Here is a tiny trained network, its code and every weight. The questions are about switching its units off for an input and a target symbol, where a switched-off unit gives its printed mean instead of its output.

import numpy as np


def w(rows, s, z=0):
    codes = np.array(rows[::2]) - 128.0
    scale = np.full(codes.shape[1], s)
    scale[-1] = z or s
    return codes * scale


def f(y):
    return np.maximum(y, 0)


def softmax(a):
    e = np.exp(a - a.max(-1, keepdims=True))
    return e / e.sum(-1, keepdims=True)


def log_softmax(a):
    a = a - a.max(-1, keepdims=True)
    return a - np.log(np.exp(a).sum(-1, keepdims=True))


def net(x, mask):
    ids = ['ΔΘΦαβγεζμστψω'.index(c) for c in x.split()]
    T = len(ids)
    res = E[ids] + P[:T]
    q, k, v = (res @ M[0].T for M in (Q, K, V))
    z = softmax(np.where(np.tri(T) > 0, q @ k.T / 2**0.5, -1e9)) @ v
    res = res + np.where(mask[0], z, O[0][:, -1]) @ O[0][:, :-1]
    y = f(res @ A[0][:, :-1].T + A[0][:, -1])
    res = res + np.where(mask[1:9], y, B[0][:, -1]) @ B[0][:, :-1]
    return log_softmax(res[-1] @ U[:, :-1].T + U[:, -1])


Q, K, V, O, A, B = {}, {}, {}, {}, {}, {}
E = w([
[155,104,116,117],'Δ',
[147,83,72,151],'Θ',
[173,149,171,100],'Φ',
[142,58,67,121],'α',
[193,216,205,189],'β',
[151,75,106,82],'γ',
[179,159,148,170],'ε',
[168,127,131,142],'ζ',
[148,104,78,192],'μ',
[170,123,160,72],'σ',
[183,179,193,134],'τ',
[171,152,102,254],'ψ',
[161,96,151,40],'ω',
],0.0051)
P = w([
[18,154,144,130],'0',
[246,114,128,137],'1',
[93,54,205,206],'2',
[243,128,100,120],'3',
[147,13,244,130],'4',
[241,146,72,109],'5',
[159,8,234,141],'6',
[239,167,43,100],'7',
[168,1,238,139],'8',
[236,155,46,141],'9',
],0.0045)
Q[0] = w([
[17,253,33,96],'h0',
[200,153,94,109],'h0',
],0.043)
K[0] = w([
[94,22,240,185],'h0',
[1,164,140,117],'h0',
],0.031)
V[0] = w([
[122,127,84,254],'h0',
[137,216,192,143],'h0',
],0.032)
O[0] = w([
[189,167,207,7,187],'h0',
[181,29,155,152,249],'h0',
],0.019,0.0013)
A[0] = w([
[151,183,94,100,101],'n0',
[35,148,123,133,214],'n1',
[145,104,118,168,93],'n2',
[3,142,153,135,29],'n3',
[69,117,146,143,124],'n4',
[167,162,61,141,176],'n5',
[92,129,146,135,254],'n6',
[191,120,84,105,110],'n7',
],0.017,0.0084)
B[0] = w([
[38,123,117,130,224],'n0',
[151,213,154,232,255],'n1',
[57,108,88,126,243],'n2',
[67,5,211,88,186],'n3',
[165,157,98,135,179],'n4',
[163,102,146,63,218],'n5',
[202,125,48,23,217],'n6',
[142,148,167,165,218],'n7',
],0.026,0.0094)
U = w([
[184,177,170,194,204],'Δ',
[204,101,95,3,149],'Θ',
[55,97,138,214,57],'Φ',
[137,125,38,86,168],'α',
[79,95,119,7,62],'β',
[144,136,205,65,80],'γ',
[209,104,130,75,254],'ε',
[123,187,75,227,184],'ζ',
[76,21,110,50,71],'μ',
[146,30,186,128,115],'σ',
[228,226,95,150,159],'τ',
[22,151,171,159,59],'ψ',
[102,240,84,123,126],'ω',
],0.0045,0.0024)

Each question gives the input, a string of symbols that net reads in full, and the target symbol t.
The units are the heads (2 rows each of Q, K, V and O) and the neurons (one row each of A and B). Each row of codes is followed by its name. A weight is (code - 128) times the scale printed after its matrix; where a second scale follows, it is the last column's (O, A, B and U).
mask holds one flag per unit, heads first, then neurons. A switched-off unit (its flag False) gives its mean, the last column of its rows in O or B, instead of its output. The means were averaged over made-up inputs and are rounded, as every weight is.
A unit's drop is (log p(t) with every unit on - log p(t) with that unit switched off) / (log p(t) with every unit on - log p(t) with every unit switched off).
The circuit of an input: a set's keep is (log p(t) with only the set's units on - log p(t) with every unit switched off) / (log p(t) with every unit on - log p(t) with every unit switched off). Starting from all 9 units, units are removed one at a time, each time the one whose removal leaves the highest keep (on an exact tie, the one counted first), for as long as the keep stays at least 0.8.
circuit, biggest first: the units of the circuit, biggest drop first
most important unit: the unit with the biggest drop
top k neurons: the k neurons with the biggest drops, biggest first
drop when u is switched off: that unit's drop, to one decimal
input Φ ω σ, target Φ: circuit, biggest first : [n1 n3 h0]
input σ ψ Θ γ Δ ω γ τ, target α: top 2 neurons : [n2 n3]
input ω ψ μ β β ψ, target ζ: top 2 neurons : [n1 n2]
input Φ ε γ ψ, target μ: circuit, biggest first : [h0 n1]
input Θ β Φ, target σ: top neuron : [n1]
input Θ ε ε Φ τ μ β, target β: circuit, biggest first : [n1 h0]
input α Δ α β σ β Θ γ ψ, target Δ: top 2 neurons : [n1 n3]
input Δ ζ Δ α, target Θ: circuit, biggest first : [n1 n0]
input ε Φ ζ γ α ω β, target Φ: top 3 neurons : [n1 n3 n2]
input ω α α α, target ζ: top 3 neurons : [n1 n2 n4]
input α α ε α α, target ψ: top 3 neurons : [n1 n3 n0]
input ψ σ γ, target ζ: circuit, biggest first : [h0 n1]
input σ γ γ τ γ μ γ α, target α: top 2 neurons : [n2 n5]
input Δ ψ μ τ ω, target μ: circuit, biggest first : [n1]
input ψ ω Φ β ψ ψ ψ Θ Θ, target ω: circuit, biggest first : [h0 n3]
input γ ε ε α Δ Θ ψ ψ, target τ: top 2 neurons : [n1 n5]
input γ ω τ Φ τ α ψ Δ Φ β, target τ: top 4 neurons : [n1 n5 n2 n6]
input β α ψ γ Φ σ α, target ζ: top 2 neurons : [n1 n4]
input Δ ζ Δ γ ψ μ ζ α, target Θ: top 2 neurons : [n1 n5]
input ψ α τ τ, target γ: circuit, biggest first : [h0 n6]
input τ ω Φ α β, target ψ: circuit, biggest first : [h0 n1 n3]
input Θ α ω ω, target β: top 2 neurons : [n1 n0]
input β Φ ψ Θ ω ζ ε α α β, target σ: most important unit : h0
input τ ω μ μ ω σ ψ α, target Φ: circuit, biggest first : [h0 n6]
input α ζ β β, target ω: drop when h0 is switched off : 1.8
